Below is a small trained network, with its code and all its weights. Each question gives an input and a class and asks what happens when units are switched off, that is, made to give their printed mean instead of their output.

import numpy as np


def w(rows, s, z=0):
    codes = np.array(rows[::2]) - 128.0
    scale = np.full(codes.shape[1], s)
    scale[-1] = z or s
    return codes * scale


def f(y):
    return y / 2 * (1 + np.tanh(0.7978845608 * (y + 0.044715 * y**3)))


def log_softmax(a):
    a = a - a.max(-1, keepdims=True)
    return a - np.log(np.exp(a).sum(-1, keepdims=True))


def net(x, mask):
    res = np.array(x, float).reshape(1, 4) / 4 @ E
    y = f(res @ A[0][:, :-1].T + A[0][:, -1])
    res = res + np.where(mask, y, B[0][:, -1]) @ B[0][:, :-1]
    return log_softmax(res[-1] @ U[:, :-1].T + U[:, -1])


A, B = {}, {}
E = w([
[100,149,202,11,147,133,77,61,145,126,254],'x0',
[111,49,115,32,137,133,242,102,197,98,92],'x1',
[17,151,200,134,95,148,104,55,120,118,33],'x2',
[140,160,10,64,133,52,78,62,94,62,97],'x3',
],0.0087)
A[0] = w([
[81,141,192,163,142,120,163,199,144,107,145,32],'neuron 0',
[74,171,185,91,113,132,114,49,110,180,74,81],'neuron 1',
[151,184,122,102,134,69,142,104,111,128,98,88],'neuron 2',
[66,176,212,43,119,116,66,74,132,121,192,76],'neuron 3',
[200,107,79,127,172,119,179,178,141,145,190,67],'neuron 4',
[117,102,124,76,164,113,94,129,147,144,233,83],'neuron 5',
[114,156,164,55,86,152,108,53,144,125,222,64],'neuron 6',
[138,110,147,124,126,149,135,133,82,83,130,59],'neuron 7',
[138,90,78,162,149,87,151,185,104,193,53,87],'neuron 8',
[136,57,134,133,100,106,125,109,97,130,140,56],'neuron 9',
[133,106,126,157,156,91,127,181,147,120,42,43],'neuron 10',
[140,168,48,81,110,87,100,56,94,69,86,108],'neuron 11',
[179,220,157,171,115,139,93,131,112,116,118,81],'neuron 12',
[129,142,47,140,121,74,102,41,148,133,107,50],'neuron 13',
[106,146,90,183,65,154,166,173,79,75,14,89],'neuron 14',
[31,182,206,132,43,132,143,77,100,100,54,141],'neuron 15',
[97,57,106,35,134,124,242,63,207,87,59,57],'neuron 16',
[137,194,67,133,134,114,94,103,91,125,127,93],'neuron 17',
[112,100,202,144,88,221,172,156,157,149,146,57],'neuron 18',
[146,139,74,176,67,117,177,141,114,133,23,121],'neuron 19',
[122,167,55,55,106,102,133,116,79,46,103,47],'neuron 20',
[130,206,137,181,89,164,44,138,49,148,165,66],'neuron 21',
[132,90,113,126,132,69,145,149,119,139,154,49],'neuron 22',
[112,170,190,48,188,122,119,102,119,137,203,83],'neuron 23',
[206,108,84,135,150,91,164,203,137,96,232,9],'neuron 24',
[139,83,255,207,80,160,175,178,167,202,153,92],'neuron 25',
[58,143,164,155,60,158,71,55,124,131,62,38],'neuron 26',
[206,120,75,115,156,170,146,155,128,105,198,102],'neuron 27',
[51,144,166,144,137,151,112,99,110,104,39,73],'neuron 28',
[130,163,61,99,119,79,76,86,136,103,99,48],'neuron 29',
[121,38,121,38,118,168,239,112,220,114,95,41],'neuron 30',
[95,130,98,152,144,115,120,161,182,110,94,55],'neuron 31',
[120,230,153,216,112,108,20,140,9,173,149,50],'neuron 32',
[139,108,86,84,124,43,81,76,101,49,91,125],'neuron 33',
[129,114,220,162,106,192,134,141,207,172,151,67],'neuron 34',
[21,101,139,128,97,170,145,73,160,93,63,71],'neuron 35',
[144,105,82,222,101,138,146,162,95,129,57,53],'neuron 36',
],0.0094,0.011)
B[0] = w([
[113,43,123,106,144,129,125,114,125,173,131,143],'neuron 0',
[154,125,101,123,124,124,123,139,121,132,130,181],'neuron 1',
[121,119,129,127,135,137,120,131,121,136,123,144],'neuron 2',
[139,112,112,161,98,149,123,89,155,115,112,230],'neuron 3',
[150,141,96,107,128,118,109,144,109,135,134,193],'neuron 4',
[142,102,107,135,113,133,129,109,149,110,119,189],'neuron 5',
[134,104,122,152,104,147,132,103,165,109,125,207],'neuron 6',
[127,29,124,91,119,100,125,104,124,198,144,114],'neuron 7',
[133,101,126,135,114,134,110,101,147,111,125,200],'neuron 8',
[120,2,113,90,125,92,147,87,130,198,146,115],'neuron 9',
[131,86,124,121,121,123,127,83,148,135,142,154],'neuron 10',
[118,132,157,122,157,149,109,144,130,146,112,221],'neuron 11',
[114,114,133,122,124,102,149,124,122,125,131,163],'neuron 12',
[121,104,139,116,145,144,125,125,131,157,118,165],'neuron 13',
[132,111,114,153,99,153,118,104,154,115,126,224],'neuron 14',
[166,157,98,110,146,122,112,153,124,124,130,235],'neuron 15',
[95,134,151,135,95,88,156,139,104,122,151,223],'neuron 16',
[108,125,142,127,132,138,128,142,115,142,124,174],'neuron 17',
[114,117,151,115,145,140,116,132,125,148,108,189],'neuron 18',
[135,118,129,151,102,152,126,94,153,104,128,231],'neuron 19',
[119,101,156,127,151,137,128,124,127,161,120,178],'neuron 20',
[104,112,143,123,104,97,158,144,112,119,150,200],'neuron 21',
[124,98,110,109,124,117,126,123,122,153,136,125],'neuron 22',
[133,109,122,151,103,141,117,96,148,108,106,207],'neuron 23',
[161,128,91,94,129,111,124,133,120,164,135,186],'neuron 24',
[110,138,157,109,154,159,99,130,115,154,102,245],'neuron 25',
[157,124,97,114,135,118,134,140,106,154,143,181],'neuron 26',
[150,139,113,124,124,128,113,141,106,134,115,192],'neuron 27',
[159,132,95,110,138,114,124,133,121,145,140,181],'neuron 28',
[121,104,148,111,148,138,127,121,133,160,120,173],'neuron 29',
[104,128,148,148,105,93,148,142,96,117,155,218],'neuron 30',
[127,100,124,123,130,119,125,112,140,132,140,128],'neuron 31',
[97,119,142,125,101,86,164,147,107,117,157,235],'neuron 32',
[112,132,159,118,158,155,107,150,119,144,111,217],'neuron 33',
[119,116,152,118,155,149,115,136,131,151,115,194],'neuron 34',
[152,122,101,103,127,110,123,146,113,143,143,183],'neuron 35',
[129,96,124,131,111,139,122,99,162,116,119,205],'neuron 36',
],0.022,0.012)
U = w([
[131,96,104,148,89,150,106,83,148,113,123,121],'0',
[92,106,164,116,170,156,99,144,114,176,114,119],'1',
[75,108,139,131,85,57,138,152,98,125,155,104],'2',
[187,118,54,110,129,105,103,156,106,157,137,130],'3',
[121,249,148,166,150,175,114,172,127,11,111,253],'4',
[119,153,99,144,176,120,155,119,152,133,136,101],'5',
[119,151,105,154,197,124,143,110,132,107,145,101],'6',
[107,132,93,148,171,118,158,124,149,143,133,103],'7',
],0.015,0.017)

Each question gives the input, the list of numbers given to net, and the class t.
The units are the neurons (one row each of A and B). Each row of codes is followed by its name. A weight is (code - 128) times the scale printed after its matrix; where a second scale follows, it is the last column's (A, B and U).
mask holds one flag per neuron, in row order. A switched-off neuron (its flag False) gives its mean, the last column of its row in B, instead of its output. The means were averaged over made-up inputs and are rounded, as every weight is.
A unit's drop is (log p(t) with every unit on - log p(t) with that unit switched off) / (log p(t) with every unit on - log p(t) with every unit switched off).
The circuit of an input: a set's keep is (log p(t) with only the set's units on - log p(t) with every unit switched off) / (log p(t) with every unit on - log p(t) with every unit switched off). Starting from the 12 units with the biggest drops (on a tie, the unit counted first), units are removed one at a time, each time the one whose removal leaves the highest keep (on an exact tie, the one counted first), for as long as the keep stays at least 0.8.
units of the circuit, in order: the units of the circuit, biggest drop first
k most important neurons: the k neurons with the biggest drops, biggest first
drop when u is switched off: that unit's drop, to one decimal
input [-7,0,-6,2], class 0: units of the circuit, in order : (neuron 19)
input [-8,-4,-8,8], class 0: 3 most important neurons : (neuron 19; neuron 36; neuron 8)
input [0,3,4,1], class 3: units of the circuit, in order : (neuron 35; neuron 15)
input [-3,4,-5,3], class 3: 4 most important neurons : (neuron 32; neuron 4; neuron 24; neuron 21)
input [-8,-1,-3,8], class 0: 3 most important neurons : (neuron 19; neuron 14; neuron 36)
input [0,4,5,0], class 3: units of the circuit, in order : (neuron 15; neuron 35)
input [-2,7,8,-5], class 3: 2 most important neurons : (neuron 15; neuron 35)
input [5,-1,7,-6], class 3: 2 most important neurons : (neuron 15; neuron 1)
input [-3,7,0,5], class 2: 2 most important neurons : (neuron 16; neuron 30)
input [8,3,-7,-7], class 0: 2 most important neurons : (neuron 23; neuron 5)
input [-7,-2,8,8], class 1: 2 most important neurons : (neuron 11; neuron 33)
input [-8,-6,-7,-7], class 0: 2 most important neurons : (neuron 36; neuron 8)
input [4,6,-6,0], class 2: 2 most important neurons : (neuron 30; neuron 16)
input [1,-4,1,-1], class 2: units of the circuit, in order : (neuron 32)
input [-3,6,-5,5], class 2: 2 most important neurons : (neuron 16; neuron 30)
input [0,-3,-4,-4], class 1: 2 most important neurons : (neuron 25; neuron 15)
input [5,-4,-6,-2], class 3: 2 most important neurons : (neuron 24; neuron 19)
input [-7,-6,-5,8], class 1: 3 most important neurons : (neuron 11; neuron 33; neuron 17)
input [2,2,3,-1], class 4: drop when neuron 24 is switched off : 0.1
input [-4,-1,-5,-2], class 3: units of the circuit, in order : (neuron 4)
input [4,5,-6,-2], class 3: drop when neuron 28 is switched off : 0.0
input [5,8,3,0], class 2: drop when neuron 16 is switched off : 0.5
input [-8,-8,-8,2], class 0: drop when neuron 30 is switched off : 0.6
